Below is a small trained network, with its code and all its weights. Each question gives an input and a class and asks what happens when units are switched off, that is, made to give their printed mean instead of their output.

import numpy as np


def w(rows, s, z=0):
    codes = np.array(rows[::2]) - 128.0
    scale = np.full(codes.shape[1], s)
    scale[-1] = z or s
    return codes * scale


def f(y):
    return y / 2 * (1 + np.tanh(0.7978845608 * (y + 0.044715 * y**3)))


def log_softmax(a):
    a = a - a.max(-1, keepdims=True)
    return a - np.log(np.exp(a).sum(-1, keepdims=True))


def net(x, mask):
    res = np.array(x, float).reshape(1, 7) / 4 @ E
    y = f(res @ A[0][:, :-1].T + A[0][:, -1])
    res = res + np.where(mask, y, B[0][:, -1]) @ B[0][:, :-1]
    return log_softmax(res[-1] @ U[:, :-1].T + U[:, -1])


A, B = {}, {}
E = w([
[128,130,128],'x0',
[128,130,127],'x1',
[127,128,128],'x2',
[86,199,245],'x3',
[142,14,245],'x4',
[127,129,128],'x5',
[3,86,109],'x6',
],0.005)
A[0] = w([
[64,139,110,72],'N0',
[108,158,113,81],'N1',
[105,148,133,48],'N2',
[104,142,140,154],'N3',
[246,152,138,83],'N4',
[121,187,87,78],'N5',
[112,153,167,132],'N6',
[130,71,175,134],'N7',
[119,119,144,107],'N8',
[144,74,126,79],'N9',
[126,133,126,255],'N10',
[147,77,76,68],'N11',
[138,75,185,111],'N12',
[151,50,171,99],'N13',
[38,132,129,140],'N14',
[24,89,119,97],'N15',
[208,185,181,152],'N16',
[119,151,108,84],'N17',
[167,139,129,59],'N18',
[38,65,100,95],'N19',
[53,105,115,76],'N20',
[77,133,130,142],'N21',
[122,158,167,77],'N22',
[96,126,124,48],'N23',
[216,163,154,78],'N24',
[144,92,70,75],'N25',
[141,75,175,122],'N26',
[187,28,66,116],'N27',
[107,194,185,113],'N28',
[103,172,124,87],'N29',
[202,136,142,68],'N30',
[159,66,54,78],'N31',
[117,160,125,106],'N32',
[110,172,93,70],'N33',
[117,132,120,70],'N34',
[73,176,92,148],'N35',
[184,142,138,134],'N36',
[114,205,88,130],'N37',
[83,145,157,147],'N38',
[108,80,96,27],'N39',
[55,107,121,79],'N40',
[136,50,177,122],'N41',
[92,188,215,116],'N42',
],0.011,0.0059)
B[0] = w([
[164,133,156,128],'N0',
[129,157,140,115],'N1',
[116,149,180,101],'N2',
[118,116,119,155],'N3',
[210,110,200,171],'N4',
[127,203,132,140],'N5',
[85,119,123,151],'N6',
[138,181,82,184],'N7',
[123,140,133,122],'N8',
[113,150,126,127],'N9',
[134,87,36,253],'N10',
[71,129,170,134],'N11',
[121,191,95,173],'N12',
[151,199,97,177],'N13',
[171,90,134,189],'N14',
[208,99,182,183],'N15',
[164,78,109,201],'N16',
[123,155,136,113],'N17',
[145,143,173,106],'N18',
[190,101,161,182],'N19',
[178,124,184,141],'N20',
[142,107,130,158],'N21',
[91,130,165,120],'N22',
[136,142,180,102],'N23',
[167,108,186,149],'N24',
[62,137,151,134],'N25',
[131,181,91,172],'N26',
[20,85,139,212],'N27',
[47,110,143,170],'N28',
[114,150,131,124],'N29',
[165,130,183,129],'N30',
[34,120,176,162],'N31',
[116,146,125,123],'N32',
[140,184,141,125],'N33',
[126,146,153,102],'N34',
[153,150,77,184],'N35',
[160,111,135,150],'N36',
[139,211,76,180],'N37',
[108,104,119,167],'N38',
[114,145,194,110],'N39',
[172,121,177,140],'N40',
[144,206,80,195],'N41',
[4,96,160,198],'N42',
],0.024,0.0046)
U = w([
[113,25,110,254],'0',
[117,190,131,105],'1',
[3,21,201,59],'2',
[204,3,221,60],'3',
],0.0054,0.0048)

Each question gives the input, the list of numbers given to net, and the class t.
The units are the neurons (one row each of A and B). Each row of codes is followed by its name. A weight is (code - 128) times the scale printed after its matrix; where a second scale follows, it is the last column's (A, B and U).
mask holds one flag per neuron, in row order. A switched-off neuron (its flag False) gives its mean, the last column of its row in B, instead of its output. The means were averaged over made-up inputs and are rounded, as every weight is.
A unit's drop is (log p(t) with every unit on - log p(t) with that unit switched off) / (log p(t) with every unit on - log p(t) with every unit switched off).
The circuit of an input: a set's keep is (log p(t) with only the set's units on - log p(t) with every unit switched off) / (log p(t) with every unit on - log p(t) with every unit switched off). Starting from the 12 units with the biggest drops (on a tie, the unit counted first), units are removed one at a time, each time the one whose removal leaves the highest keep (on an exact tie, the one counted first), for as long as the keep stays at least 0.8.
circuit, biggest first: the units of the circuit, biggest drop first
most important unit: the unit with the biggest drop
top k neurons: the k neurons with the biggest drops, biggest first
drop of u: that unit's drop, to one decimal
input [5,-5,-2,-8,6,-4,0], class 2: circuit, biggest first -> [N27]
input [-6,1,-6,-8,8,-7,0], class 1: top 2 neurons -> [N41; N13]
input [-8,2,4,-7,-3,4,8], class 3: circuit, biggest first -> [N19; N15]
input [-8,-8,-3,6,-2,8,7], class 3: circuit, biggest first -> [N15; N14]
input [-6,-2,-4,6,-2,-8,-7], class 3: circuit, biggest first -> [N4; N24]
input [5,4,2,-6,2,-3,4], class 2: circuit, biggest first -> [N27; N31]
input [4,7,5,-6,-5,0,-1], class 2: circuit, biggest first -> [N31; N27]
input [-7,7,3,1,5,-4,6], class 3: circuit, biggest first -> [N15; N19]
input [7,-6,-4,-4,6,3,6], class 1: top 3 neurons -> [N41; N13; N7]
input [3,-2,-2,-5,-5,7,-8], class 3: top 2 neurons -> [N4; N24]
input [-8,7,-1,-5,5,-1,4], class 1: top 3 neurons -> [N41; N13; N42]
input [-7,-5,3,6,7,-1,-5], class 1: top 3 neurons -> [N41; N12; N13]
input [-4,-7,-4,6,-3,-2,-6], class 2: top 3 neurons -> [N42; N28; N15]
input [-5,0,3,-4,-5,-6,-8], class 3: most important unit -> N4
input [0,0,2,8,-5,0,6], class 2: top 2 neurons -> [N42; N28]
input [-4,-3,1,2,7,-6,0], class 1: drop of N41 -> 0.1
input [2,-3,1,-6,0,3,0], class 2: drop of N27 -> 0.2
input [0,7,7,7,8,5,-8], class 1: drop of N26 -> 0.4
input [-5,-8,-1,4,2,-8,8], class 3: drop of N25 -> 0.0
